Below are the code and all the weights of a small trained network. Each question names an input and a target symbol and asks about switching units off, where a switched-off unit gives its printed mean instead of its output.

import numpy as np


def w(rows, s, z=0):
    codes = np.array(rows[::2]) - 128.0
    scale = np.full(codes.shape[1], s)
    scale[-1] = z or s
    return codes * scale


def f(y):
    return y / 2 * (1 + np.tanh(0.7978845608 * (y + 0.044715 * y**3)))


def softmax(a):
    e = np.exp(a - a.max(-1, keepdims=True))
    return e / e.sum(-1, keepdims=True)


def log_softmax(a):
    a = a - a.max(-1, keepdims=True)
    return a - np.log(np.exp(a).sum(-1, keepdims=True))


def net(x, mask):
    ids = ['αβδεζηθλξπστφψω'.index(c) for c in x.split()]
    T = len(ids)
    res = E[ids] + P[:T]
    q, k, v = (res @ M[0].T for M in (Q, K, V))
    z = softmax(np.where(np.tri(T) > 0, q @ k.T / 3**0.5, -1e9)) @ v
    res = res + np.where(mask[0], z, O[0][:, -1]) @ O[0][:, :-1]
    y = f(res @ A[0][:, :-1].T + A[0][:, -1])
    res = res + np.where(mask[1:17], y, B[0][:, -1]) @ B[0][:, :-1]
    return log_softmax(res[-1] @ U[:, :-1].T + U[:, -1])


Q, K, V, O, A, B = {}, {}, {}, {}, {}, {}
E = w([
[199,159,121,99],'α',
[156,160,152,104],'β',
[165,174,88,97],'δ',
[169,173,39,131],'ε',
[115,38,132,139],'ζ',
[126,168,132,127],'η',
[87,119,185,207],'θ',
[78,78,34,160],'λ',
[92,10,116,102],'ξ',
[104,150,144,169],'π',
[130,169,79,146],'σ',
[92,6,114,101],'τ',
[114,116,212,175],'φ',
[157,131,189,141],'ψ',
[120,155,169,141],'ω',
],0.015)
P = w([
[112,254,152,155],'0',
[149,156,119,168],'1',
[146,161,118,167],'2',
[138,157,125,170],'3',
[152,164,124,171],'4',
[142,160,125,170],'5',
[139,170,125,166],'6',
[140,173,128,166],'7',
[139,177,127,162],'8',
[141,175,127,170],'9',
[143,181,123,163],'10',
[136,182,131,164],'11',
[138,177,134,166],'12',
],0.0082)
Q[0] = w([
[2,57,110,66],'h1',
[175,192,128,243],'h1',
[106,140,74,158],'h1',
],0.023)
K[0] = w([
[53,22,72,92],'h1',
[99,252,148,165],'h1',
[102,169,83,161],'h1',
],0.024)
V[0] = w([
[66,132,207,186],'h1',
[140,53,86,252],'h1',
[23,180,38,152],'h1',
],0.015)
O[0] = w([
[37,87,148,47,255],'h1',
[113,16,11,189,112],'h1',
[45,215,58,166,237],'h1',
],0.012,0.0064)
A[0] = w([
[75,87,224,254,3],'n1',
[48,159,118,153,95],'n2',
[171,90,141,147,40],'n3',
[176,198,137,159,59],'n4',
[229,87,206,89,130],'n5',
[183,149,139,195,134],'n6',
[137,127,89,134,33],'n7',
[169,155,71,45,26],'n8',
[133,125,164,92,188],'n9',
[161,124,175,23,66],'n10',
[115,89,93,172,23],'n11',
[42,93,133,46,235],'n12',
[52,177,162,92,2],'n13',
[189,135,33,16,78],'n14',
[135,39,123,136,113],'n15',
[85,61,98,23,27],'n16',
],0.0083,0.0039)
B[0] = w([
[87,39,104,94,152],'n1',
[223,118,77,82,223],'n2',
[114,125,205,71,127],'n3',
[53,71,94,75,182],'n4',
[95,178,67,168,152],'n5',
[55,21,136,140,148],'n6',
[94,192,184,98,134],'n7',
[80,87,172,103,130],'n8',
[103,167,178,177,162],'n9',
[93,179,142,150,169],'n10',
[121,200,251,105,165],'n11',
[144,97,110,248,254],'n12',
[247,95,168,74,229],'n13',
[97,70,130,156,133],'n14',
[156,184,76,156,167],'n15',
[83,97,161,19,193],'n16',
],0.015,0.012)
U = w([
[23,144,167,130,159],'α',
[121,177,235,99,81],'β',
[77,103,189,3,146],'δ',
[69,98,64,97,3],'ε',
[116,117,108,232,207],'ζ',
[186,139,205,59,94],'η',
[150,30,138,118,33],'θ',
[143,195,96,186,58],'λ',
[121,113,114,206,182],'ξ',
[220,105,127,190,104],'π',
[157,131,99,58,139],'σ',
[118,111,111,213,191],'τ',
[120,57,247,169,215],'φ',
[128,153,199,253,68],'ψ',
[207,138,234,180,60],'ω',
],0.0057,0.0043)

Each question gives the input, a string of symbols that net reads in full, and the target symbol t.
The units are the heads (3 rows each of Q, K, V and O) and the neurons (one row each of A and B). Each row of codes is followed by its name. A weight is (code - 128) times the scale printed after its matrix; where a second scale follows, it is the last column's (O, A, B and U).
mask holds one flag per unit, heads first, then neurons. A switched-off unit (its flag False) gives its mean, the last column of its rows in O or B, instead of its output. The means were averaged over made-up inputs and are rounded, as every weight is.
A unit's drop is (log p(t) with every unit on - log p(t) with that unit switched off) / (log p(t) with every unit on - log p(t) with every unit switched off).
The circuit of an input: a set's keep is (log p(t) with only the set's units on - log p(t) with every unit switched off) / (log p(t) with every unit on - log p(t) with every unit switched off). Starting from the 12 units with the biggest drops (on a tie, the unit counted first), units are removed one at a time, each time the one whose removal leaves the highest keep (on an exact tie, the one counted first), for as long as the keep stays at least 0.8.
units of the circuit, in order: the units of the circuit, biggest drop first
unit that matters most: the unit with the biggest drop
k most important neurons: the k neurons with the biggest drops, biggest first
drop when u is switched off: that unit's drop, to one decimal
input φ α η ξ ζ φ θ θ, target φ: units of the circuit, in order	[h1 n12 n16]
input η θ φ φ φ ε, target η: 2 most important neurons	[n13 n12]
input η σ ζ σ τ τ φ, target η: units of the circuit, in order	[h1 n13]
input β φ θ ω δ, target β: units of the circuit, in order	[h1 n10]
input η ζ σ θ ε φ φ η θ δ η α, target η: units of the circuit, in order	[h1 n13]
input φ ψ ξ η φ θ θ π φ ξ η ω ψ, target φ: units of the circuit, in order	[h1 n12]
input δ ξ ξ ζ θ ξ β ω ω φ ε ζ α, target δ: units of the circuit, in order	[h1 n4 n12]
input η π δ ξ σ σ φ φ δ σ, target η: units of the circuit, in order	[h1 n13]
input θ η φ θ, target θ: unit that matters most	n12
input θ α δ θ ε, target θ: 2 most important neurons	[n12 n16]
input α θ α θ, target α: 2 most important neurons	[n5 n12]
input ω α ψ φ θ δ ε ψ ζ φ ω ξ β, target ω: 2 most important neurons	[n13 n12]
input π α π α η δ ζ φ ε, target π: 3 most important neurons	[n12 n4 n2]
input δ ξ σ π α τ σ λ ξ ω β δ, target δ: most important neuron	[n4]
input λ ξ φ α α φ ζ ψ φ σ α η α, target α: 3 most important neurons	[n12 n13 n2]
input σ ζ λ β φ φ δ ξ τ λ τ π, target σ: 2 most important neurons	[n12 n2]
input θ φ σ, target θ: 2 most important neurons	[n12 n16]
input σ φ σ π φ φ δ θ ε, target σ: units of the circuit, in order	[h1 n12 n2]
input ε ξ δ θ δ α π φ δ σ, target ε: 2 most important neurons	[n4 n12]
input σ ω η δ ψ φ ω φ α, target σ: 2 most important neurons	[n12 n11]
input ε φ η β φ φ δ η ω η, target ε: 2 most important neurons	[n4 n12]
input α φ ω σ, target α: 4 most important neurons	[n4 n12 n2 n13]
input θ δ η ω φ, target θ: 3 most important neurons	[n12 n16 n2]
input α δ φ π φ ξ τ ζ ω α ψ, target α: 3 most important neurons	[n4 n12 n5]
input ε φ σ φ, target ε: drop when n10 is switched off	0.0
input α θ π τ π α β ψ π λ ξ λ α, target α: drop when h1 is switched off	0.8
input ε δ ω ψ ω α, target ε: drop when n9 is switched off	0.1
input π ψ ω θ σ θ τ φ ζ α ε β σ, target π: drop when h1 is switched off	0.6
